In the rows, zero is written as 128.
Facts:
tinol {δ=623, τ=bostesil}
pino {δ=949, τ=netem}
logram {δ=621, τ=tregreben}
fise {δ=949, τ=fikor}
zubrer {δ=324, τ=nilira}
bostesil {δ=324, τ=zamo}
rezol {δ=324, τ=leklar}
drekeklas {δ=324, τ=riflu}
stabal {δ=460}
drodromi {δ=623, τ=drotra}
drigris {δ=460, τ=kapestek}
gruder {δ=623, τ=tomu}
skagus {δ=324}
skeklus {δ=324}
zerel {δ=324, τ=stetron}
brebur {δ=460}
sagek {δ=324, τ=vagrus}
stiskim {δ=621, τ=greveflin}
roplodrok {δ=949, τ=rugrom}
fliris {δ=324, τ=ziniskas}
fletim {δ=324, τ=skagus}
dreplus {δ=621, τ=skeklus}
nilira {δ=324, τ=nukis}
sotes {δ=621}
dibrer {δ=324, τ=pobro}
netem {δ=324}
plobror {δ=460, τ=fluzil}
vimus {δ=324, τ=sotes}
ziniskas {δ=324, τ=trekon}
lomi {δ=621}
pazas {δ=324, τ=sagek}
bovuka {δ=324}
seploten {δ=324}
stiskin {δ=949, τ=skagrak}
distodem {δ=324, τ=briskas}
dustom {δ=949}
flifon {δ=324, τ=kagi}
fiskem {δ=621, τ=kastul}
stibema {δ=324, τ=neklim}
vesapa {δ=324, τ=grote}
bruli {δ=949, τ=fiskem}
tregreben {δ=324}
pobro {δ=324, τ=brifo}
fluzil {δ=324, τ=flifon}
tiro {δ=949, τ=zubrer}
mipoplil {δ=949, τ=stiskim}
fugastu {δ=324, τ=roplodrok}
brabro {δ=324, τ=vesapa}
klefle {δ=621, τ=logram}
rufi {δ=324}
fiper {δ=949, τ=zerel}
sadro {δ=621, τ=kliver}
timir {δ=324, τ=gruder}
sidrak {δ=460, τ=seploten}
kagi {δ=621}
klidi {δ=324, τ=sogra}
vagrus {δ=460, τ=rezol}
skagrak {δ=621}
kastul {δ=324, τ=ruvum}
skivim {δ=949}
gabras {δ=324, τ=fletim}
ruvum {δ=623, τ=plibrem}
sogra {δ=949, τ=bruli}
vefeza {δ=460, τ=stogim}
nukis {δ=949, τ=vefeza}
plibrem {δ=623, τ=drigris}
greveflin {δ=621}
skibro {δ=949, τ=pazas}
kapestek {δ=621}
drotra {δ=621, τ=skibro}
trifen {δ=324}
skagok {δ=621, τ=stibema}
neklim {δ=324, τ=dibrer}
grote {δ=949, τ=stiskin}
vabas {δ=949, τ=noflis}
vakil {δ=460, τ=mipoplil}
stetron {δ=621, τ=skivim}
tomu {δ=324, τ=klidi}
fopla {δ=324, τ=bovuka}
gisukos {δ=623}
stogim {δ=324, τ=dustom}
kabros {δ=324, τ=vimus}
riflu {δ=621, τ=flevi}
vukladrek {δ=324, τ=pino}
kliver {δ=460, τ=lakis}
stopagi {δ=324, τ=brebur}
brifo {δ=460}
brimure {δ=621, τ=sidrak}
pludre {δ=324, τ=fugastu}
plestomis {δ=324, τ=drodromi}
noflis {δ=460, τ=stopagi}
lilur {δ=324, τ=klefle}
zamo {δ=621, τ=vabas}
lakis {δ=460}
tikluno {δ=324, τ=tinol}
bridam {δ=621}
rugrom {δ=621, τ=sadro}
briskas {δ=324, τ=brimure}
trekon {δ=621, τ=plobror}
skupi {δ=324, τ=dreplus}
flevi {δ=324, τ=kabros}
leklar {δ=324, τ=rufi}
fikor {δ=949, τ=bridam}
tiko {δ=949}

Known rows:
ziniskas: [122 171 148 119 106 125 163 122 153 134 128 161 159 137 129 125 166 128
 114 155 164 133 131 132 157 140 104 174 130 126 123 115]
tiro: [111 204 173 115 136 116 166  75  95 146 110 152  73 107 141 134 136  93
 152 116  81 145 141 136 140 114 194 135 143 135 230  78]
pludre: [143 103 124 118 116 130 168 115 136 106 141 142 178 139 128 118 135  78
 111 129 128 115 142 114 118 135  79 127  76 130 145  53]
noflis: [162  75 144 108 119 129  86 146 110 105  96 102 116 134 124 124 160 126
 124  89 108 112 152 127 106 139 165 119 153 142 107 108]
fiper: [137 179 147 133 126  99 114 115 123 155 121 148 122 102 117 131 106 114
 158 130  63 110 138 120  97 148 156 133  85 147 155 126]
zerel: [131 123 132 131 136 119 122 145 148 114 146 148 154 131 128 121 126 132
 114 150 139 106 127 134 118 137  97 159 101 133 102 119]
dreplus: [119  92 102 128 136 137 105 161 120 146 145 122 152 127 119 130  93 125
 142 107 153 128 141 115 128 135 127 124 135 125 134 162]
skupi: [136 128 118 117 128 114 139 108 137 128 147 165 157 137 134 123 141 100
 113 155 150 127 125 140 131 137 106 140 110 127 155  97]
pobro: [126 127 136 130 135 122 131 137 149 116 141 142 154 130 130 123 138 133
 110 149 148 109 122 130 129 133  96 154 108 131 112 113]
rufi: [127  82 122 148 118 131 124 119 128 110 134 139 106 182 139 138 138 151
 143 128  27 142 100 148 140 118 122 135 138 108  53 160]
lakis: [138 128 157 116 138 128  77 156 113 119  78  90 105 104 135 128 147 187
 130 133 159 100 133 149 135 136 150 173 173 137  84 157]
bostesil: [128 146 119 129 139 126 138 113 137 119 131 134 148 124 140 127 120 135
 119 181 169 126 106 142 146 125  87 148 109 119 125 126]
tikluno: [134 166  98 114 138 117 139  88 130 127 135 143 166 117 147 127  98 120
 133 205 178 128 101 156 148 134  87 138  99 110 156 125]
bruli: [131 178 155 145 122 113 138 120 120 152 101 126 106 102 119 135 115 138
 161 114  63 125 135 120 107 126 162 130 106 140 137 139]
rugrom: [117 101 112 122 136 137 104 170 120 141 149 119 162 122 120 128  92 121
 133 105 160 116 148 117 126 139 115 145 126 127 132 153]
distodem: [137 138 125 113 124 117 146 115 140 123 152 160 157 134 133 124 141 100
 112 158 153 126 124 137 132 138 112 144 111 128 158  87]
timir: [157  95 136  98 119 112 178 169 138 169 164 137 184 113 138 125 158 139
 114 138 141 124 128 152 137 111 186 160  89 132 141 105]
skagrak: [122  78 104 141 146 138  81 187 128 137 147 104 140 129 114 133  80 165
 139 110 137 116 131 106 111 134 115 126 134 130  81 197]


Now the same elements, written a new way:
Known rows:
sagek: [116 135 119 116 199  68  36 147  96 117 132 160 181 110 119  95 138  96
 134 123 112 134 111 227 105 111  94 167  84 171  91 109 139  96 100]
klefle: [114 133 182 135 147 113  79 137 128 143 102 143 162 100 115 103 130 125
 128 141 120 147 149 195 105 111 109 153  94 171 107  96 123 159 136]
zerel: [126 140 176 143 151 107  90 136 119 132 135 155 173 120 110 104 137 112
 148 110 114 118 129 208 103 108  95 168  79 137 102 104 125 136 129]
dibrer: [127 140 177 142 149 109  93 135 123 134 136 152 171 119 111 103 138 112
 148 112 116 114 127 208 103 106  95 168  78 137 102 105 122 135 132]
fluzil: [129 139 179 146 148 112  96 134 128 137 136 147 168 118 113 104 141 113
 148 112 119 109 125 209 101 105  96 168  75 133 105 106 120 134 135]
sogra: [117 159 167 210 160 181  81 138 110 132 122 172 202 142  86 124 120 122
 139 116 136 198 174 169 133  91 103 164 119 141 145  76 138 171 105]
dustom: [144 137 162 164 153 152 113 129 149 143 135  91 158 113 118 117 142 113
 129 128 143 131 114 203 113  84  98 148  91 133 138 103 112 141 131]
bostesil: [135 135 180 151 133 107 106 136 141 151 110 135 171 109 100  96 143 132
 143 109 127 100 125 212  87 119 105 178  68 111 119 119 122 123 155]
stabal: [131 125 163 165 161 108  75 137  92 144 139 118 171 111 105 106 138 142
 139 136 116 130 134 208  81 115  95 166  67 159 117  97 115 161 111]
zubrer: [127 146 176 137 140 106  97 139 120 136 137 155 164 119 110 102 134 117
 151 107 107 111 127 217 100 109  92 173  73 131  98 103 125 145 132]
bruli: [122 148 168 194 156 164  89 136 108 119 128 162 208 141  86 124 121 121
 129 120 130 198 166 164 140  99 103 163 118 136 143  76 136 177 106]
ruvum: [114 107 203 146 150  97 110 116  76  72 152 113 219 150  90 142 136 120
  91 133 124 196 157 138 139 150 111 145  93 153 138  70 140 172 133]
klidi: [101 158 191 213 165 160  61 133 101 133 124 224 208 150  87 116 129 118
 165 104 140 173 186 165 119  97 103 174 110 153 122  81 137 147 108]
pobro: [128 139 177 145 151 110  93 135 125 134 136 151 171 119 112 104 140 112
 148 112 120 113 127 207 103 105  96 167  77 137 105 105 120 133 132]
brifo: [135 115 171 175 164 119  81 126 107 143 147 103 166 113 112 110 150 139
 139 145 139 118 124 199  84 105  97 154  70 165 127  99 101 149 115]
skagus: [128 131 179 150 159 112  90 127 128 128 145 148 174 123 115 108 146 108
 146 119 133 116 123 198 111 100  98 159  83 146 111 105 115 127 127]
skagrak: [117 122 186 144 154 120  81 127 139 139 109 132 162 102 121 109 141 121
 127 149 141 142 142 184 109 103 112 142  97 180 116  98 112 147 137]
fiskem: [106 119 201 160 150 119  72 128 105 104 110 182 213 126  89 116 124 128
 117 147 127 201 182 138 140 125 118 153 118 173 125  78 129 184 122]

Rows:
No name comes twice in this set of rows, the named rows included.
[137 112 173 178 163 122  85 125 113 146 145  98 164 111 113 111 153 139
 138 145 143 116 123 199  83 104  99 153  68 162 129 103  98 146 118]  lakis
[139 153 153 148 141 140 112 144 131 147 128 108 155 112 111 111 125 120
 133 115 112 136 123 220 109  96  93 164  86 123 123  99 129 161 127]  roplodrok
[131 138 176 157 146 121  97 136  95 147 166 115 140 118 121 113 135 138
 155 131 105 111 127 221  84  99  82 159  61 161 100  88 105 184 109]  noflis
[117 131 187 138 143 118  87 134 137 147 102 135 157  99 117 104 133 126
 129 141 124 137 147 196 101 108 110 151  91 169 110 100 119 156 142]  sadro
[130 126 190  96 208  96  22 155 105 146  77 118 205  81 141 100 142  46
 103 132  77 163 156 210  89  87 105 139  96 206  92  93 140 129 125]  drotra
[123 116 196 152 152  98  89 126  95  81 150 184 229 145  83 118 132 114
 126 124 116 173 153 149 146 130 104 166 101 135 121  87 126 168 115]  kastul
[ 97 136  74 126 190  55  41 139  97 104 146 181 153 117 108  91 130 141
 142 139 143 134  93 228 117 131  97 173  87 171  93 116 137  89  85]  leklar
[125 152 172 131 140  99  93 147 111 139 128 163 170 118 106  97 127 119
 150 100  91 118 135 222  96 116  92 181  72 125  93 102 135 150 130]  drekeklas
[138 165 148 137 131 132 111 155 121 151 121 120 154 111 106 105 115 126
 134 105  88 141 129 233 103 103  89 175  82 114 113  96 140 174 126]  tiro
[129 135 160 156 152 103  76 147  84 149 130 125 168 109 100 100 129 147
 141 127  97 132 140 219  74 121  92 176  63 150 110  95 125 171 113]  vakil
[118 120 188 145 153 122  84 125 142 141 110 129 160 102 121 109 142 121
 128 150 142 138 141 184 109 101 112 141  97 177 117 100 110 146 138]  sotes
[112 121  85 142 201  64  24 145  69 123 142 131 161 104 110  94 134 148
 130 154 129 144 107 229  87 128  95 166  73 192 106 105 129 117  75]  vagrus
[136  86 187 152 154  77  86 123  67  74 164 129 232 133  78 120 135 141
 104 155 110 183 145 143 131 149 104 159  86 148 136  82 112 199 102]  drigris
[ 96 175 185 214 160 162  55 144  92 145 112 240 205 150  82 111 118 121
 173  92 123 176 198 178 111  99 101 185 107 148 113  77 148 156 108]  timir

The same elements again, as new rows of numbers:
Known rows:
brebur: [125 158 116  66  96 100 111 132  89 129 179 150 126 196 158 136 183 154
 149 132 106 171 125  84 109  86 183 121 110 136 175 128 163 100 151 158
 125 138 108 137 139 132 108 184 180]
drekeklas: [120 132 146 132 115 103 109 122 140 118 147 140 115 142 114 161 145 132
 139 114 137 137 130 139 125 120 145 115 127 136 139 137 114 113 121 100
 135 124 137 154 114 119 125 130 117]
trekon: [118 140 130 109  87 100 105 120 147 126 159 131 136 141 133 128 142 130
 120 138 118 133 153 130 130 112 136 124 113 147 127 121 149 100 100 102
 133 118 112 123 119 103 121 153 138]
pludre: [120 126 139 125 117 114 130 127 117 117 140 148  90 158 117 170 158 136
 159  94 158 128 125 109 145 116 132  96 119 113 132 149  86 116 133 112
 136 136 168 187 128 134 133 117 117]
skivim: [141 150 116 127 116 118 113 111 109 113 126 118 138 162 124 107 157 121
 142 126  95 119 130 117 144  87 148 138 118 127 136 116 158 123 131 137
 143 129 129 107 109 134 127 146 149]
klefle: [121 138 125 108 100 114 122 119 130 128 142 135 127 146 134 119 138 121
 129 133 132 126 149 116 146 107 131 121 116 133 118 123 146 114 117 112
 140 126 126 124 123 119 130 141 138]
vakil: [114 139 132 112 115 106 112 105 132 131 160 165 127 150 131 156 133 135
 130 123 120 117 125 129 130 103 137 104 150 126 136 142 124 125 112 116
 130 131 129 136 104 121 127 133 129]
fluzil: [122 138 130 136 126 127 132 127 116 112 137 123 108 157 109 139 162 128
 153 118 144 120 137 107 129  94 145 114 105 125 132 134 146 123 154 135
 144 127 146 140 125 140 127 126 131]
stetron: [123 139 123 108 100 116 122 119 129 128 142 135 127 147 135 119 138 121
 129 133 132 126 149 116 145 105 131 121 116 133 118 121 148 114 121 114
 141 125 126 121 124 121 130 141 139]
greveflin: [128 143 118 109 104 121 126 121 121 128 138 126 130 152 133 102 145 118
 130 142 130 125 153 107 144  95 138 125 108 135 119 116 170 118 134 130
 145 123 121 105 126 126 128 147 150]
kapestek: [203 133 179 113 177  82  82  82  88 130 155 135 129 153 140  72  78  52
  95 118 163 145 157  85 184 119 103  98 158 148 119  86 173 117 141 158
 209 118 160  97 111 111  82 191 158]
sogra: [139 162 127  84 120  91 181  85 129  92 121 161 170 145 119  81 137  80
  99 144 103 132  97 163 150  95 177 157 165  98 151  92 139 165 134  83
 159 101 153 152 110 172 192 131 130]
vimus: [126 141 135 135 124 117 117 125 127 117 141 123 121 147 111 136 153 124
 142 129 133 132 136 125 119 102 154 124 112 139 139 128 152 121 147 126
 143 120 129 126 119 129 125 135 132]
lomi: [124 139 125 107 102 115 123 118 129 130 141 138 127 146 135 118 134 118
 129 132 134 126 148 117 148 106 132 122 119 133 118 121 146 115 119 112
 141 126 125 121 122 121 132 142 138]
grote: [135 145 121 126 110 111 109 108 117 111 131 127 135 158 124 125 154 126
 142 117  97 120 127 127 144  98 141 132 125 125 136 124 134 118 116 122
 139 131 133 124 105 126 130 142 137]
tinol: [107 138 133 170 114 119 113  99 159 119 143  99 119 125  70 149 135 129
 115 133 108  43 160 114 109  72 109 107 109 114 105 147 168 137  93 112
 142 123 162 121 109 111 133 113 122]
fiskem: [167 154 132  84 133  66 194  73 128  97 143 138 158 158 131  66  88  82
  77 151 154 142 123 130 154 128 146 116 142 128 141 104 137 178 120  81
 126  85 138 144 131 157 165 139 142]
briskas: [126 138 138 132 122 112 113 124 130 119 140 131 119 145 113 141 148 124
 140 124 135 135 133 131 124 108 152 121 119 138 138 131 139 120 139 118
 140 122 131 134 117 128 124 134 128]

Rows:
No name comes twice in this set of rows, the named rows included.
[119 135 155 133 101  81  81 120 165 120 165 136 136 129 112 164 143 136
 120 127 115 152 135 166 103 129 155 127 129 161 152 132 125  98 100  83
 126 111 109 142 105  95 115 147 118]  fliris
[131 146 120 128 106 110 108 111 120 107 138 122 132 160 121 128 160 131
 144 116  94 117 130 122 139  95 140 130 118 125 137 125 137 112 113 124
 135 130 134 128 106 125 126 143 137]  nukis
[114 146 124 115 113 112 115 111 126 127 164 150 128 159 128 145 147 138
 134 131 113 112 130 113 122  89 142 106 132 128 138 138 150 124 123 137
 132 128 126 123 109 124 122 140 141]  plobror
[132 141 118 123 110 115 120 112 107 109 132 130 119 169 126 136 165 133
 154 104 108 114 126 108 155  96 132 118 118 111 134 132 115 115 117 127
 136 139 154 150 114 133 130 135 136]  roplodrok
[122 152 116 115 123 122 120 112 115 129 153 140 133 163 128 121 149 132
 134 142 111 112 133 106 120  76 151 114 125 132 137 129 179 133 145 156
 139 124 120  97 112 135 122 143 153]  brifo
[209 133 186 117 182  57  85  64  88 130 146 126 123 157 114 100  62  65
  83 111 148 138 140  95 160 120 121  99 167 134 141 115 150 150 123 122
 176 124 170 128 119 116  94 182 159]  plibrem
[137 113 123 145 127 142  93 137 120 179  72 151 115 133 130 127 119 129
 157 129 145 150 120 160 162 129 166 138 143 156 122 148 108 158 159 113
 119 135  95  72 113 132 129 105 140]  sagek
[120 143 127 112 121 113 116 107 123 132 154 156 130 154 130 137 134 130
 131 132 118 117 126 121 128  94 144 110 142 128 136 135 146 132 128 133
 136 128 124 117 107 128 127 138 142]  stabal
[123 140 124 137 130 136 143 128 106 111 130 122 101 161 110 136 165 125
 162 116 150 112 136  95 134  88 141 109 102 117 126 135 145 127 163 145
 148 131 157 142 129 149 132 120 131]  flifon
[116 131 133 107  92 105 117 116 141 127 152 146 122 141 134 142 136 128
 127 121 135 126 146 126 147 118 122 113 125 130 120 130 117 104  96  93
 133 130 131 148 120 109 131 138 127]  skagok
[120 137 126 109  95 112 120 119 132 128 147 137 126 146 134 126 141 126
 129 130 132 125 149 116 144 108 130 116 115 133 120 125 138 110 112 109
 137 127 127 130 124 116 129 142 136]  riflu
[119 140 123 110  95 115 122 120 132 124 150 131 125 149 133 123 147 127
 131 133 130 121 153 111 140 102 129 117 108 132 119 124 148 107 115 115
 137 125 127 126 125 116 127 143 139]  rugrom
[118 146 124 113 120 115 116 110 122 130 157 153 130 156 129 138 140 133
 132 133 116 115 128 117 125  89 145 110 137 129 137 136 152 129 129 137
 136 127 124 115 109 128 124 139 142]  sidrak
[109 142 121 126  93 117 125 119 145 114 159 119 126 144 119 129 154 133
 129 134 125  98 160 107 130  94 116 109  99 132 112 126 156 104 104 119
 138 119 136 130 120 112 127 137 132]  zamo

Now the same elements, written a new way:
Known rows:
stiskim: [120 131 172 136 150  93 137  95 111 143 130 121 118 153 118 136 124 133
 102 126 125 129 151 113 121 138 135]
kastul: [ 64 122 136 129  91 158 148 137 152 105 135 141  99  94 130 119  89 134
 130 183 135 125  97 120 148  94 146]
ruvum: [ 73 101 153  93 111 129 149 171 142 100 121 139 115 149 120 107  95 122
  98 183 125 176 127 105 138  94  97]
seploten: [116 128  67 126 118 162 152  99 132 132 119 121 158 101 104 100 139 126
 135 105 160 102 113 146 112 137 130]
tomu: [ 86 114 137 138 107 152 126 136 141 119 132 137  99  93 129 125 101 127
 144 165 133 123 104 122 137 111 137]
pobro: [113 116 139 129 136 154 104 155 100 143 119 115  81  85 125  89 132  69
 183 110 109 125 133 144 110 147 148]
dibrer: [111 111 152 128 142 156  95 159  88 149 119 108  63  77 125  82 130  50
 197 106  98 129 144 149 104 155 153]
tregreben: [116 129  69 125 119 160 152  98 134 130 119 122 159 100 105 101 143 127
 134 108 160 100 112 146 112 136 131]
trifen: [117 129  73 128 119 163 149 104 132 129 120 123 153 102 107 102 141 126
 135 108 159 105 110 145 116 133 130]
sadro: [147 115 212 167 123 136 153 110  99  96  79 121 119 211 140 146  96 167
  89  66 128 137 136 113 104 130 155]
netem: [116 128  69 126 117 163 155 102 134 129 119 122 158 100 105 100 143 127
 136 108 159 100 111 146 113 135 130]
tiko: [159 139  81  99 148 142 149 101 167 112 129 118 172 135 105  99 123 140
 116 109 108 137 166 151 134 142 128]
gisukos: [121 107  93  90 136 133 156 137 125 121 107 121 167 150  95  89 136 118
 102 115 145 151 143 131 104 132  79]
fiper: [163 134 135 116 147 124 115 135 160 112 133 131 125 136 131 130 118 143
 126 134  86 156 159 139 155 132 127]
fopla: [121 124 121 143 114 147 122 136 123 129 128 133 114 103 132 131 135 125
 145 129 140 120 103 133 131 122 130]
sogra: [107 124 144 103 130 137 137 133 190  94 143 136 116 125 123 113  68 141
 119 186  83 155 161 128 161 110 141]
bruli: [104 126 145 102 129 138 144 131 194  90 144 136 116 125 125 111  69 145
 116 191  83 157 159 126 165 109 144]
fluzil: [ 96 149 131 111 146 170 145 122 106 153 136 182 100  71 191 188 174 129
 122 103 138 121 130 168 151 114 108]

Rows:
No name comes twice in this set of rows, the named rows included.
[ 73 115 138 134 103 154 130 137 148 114 133 139  98  93 128 120  90 126
 144 174 134 120 108 122 138 108 138]  klidi
[125 139  69 126 119 163 155 104 133 134 125 110 158 100 112  95 148 131
 134 113 166 104 105 140 112 131 128]  rufi
[140 111 153 164  98 175 125 150 114  99  91 136 109 140 149 142 114 147
 139  90 142 129  92 132 125 120 143]  fugastu
[205 169 138 112 155 126 125 150 163 129 157  78 114 144 165 101 143 159
 128 161 114 170 130 118 149 122 119]  skibro
[ 96 157 182 107 180 117 160  83  96 164 141 169 105 123 172 189 161 138
  78 101 120 125 175 148 138 127 113]  trekon
[144 118 147 107 138 118 125 176 114 130 123 107 115 158 141 107 145 127
 114 151 139 180 121 109 120 117  75]  drodromi
[130 100 131 123 121 114 121 176 118 130 117 144 122 191  95 139 169  97
 118 138 112 177 131 108 138  93  85]  tinol
[ 58 131 185 122 127 105 167  98 147 117 141 125 104 147 112 119  78 140
  89 185 119 130 146  97 137 107 152]  fiskem
[105 139 133 123 135 162 133 132 112 144 129 167 102  82 172 170 159 127
 133 113 137 120 120 154 146 118 115]  ziniskas
[139  81 122 168 136 139  77 107 144 148 127 141 128  92 123 159 104 152
 163 162 153  91 126 129 111 145  89]  vimus

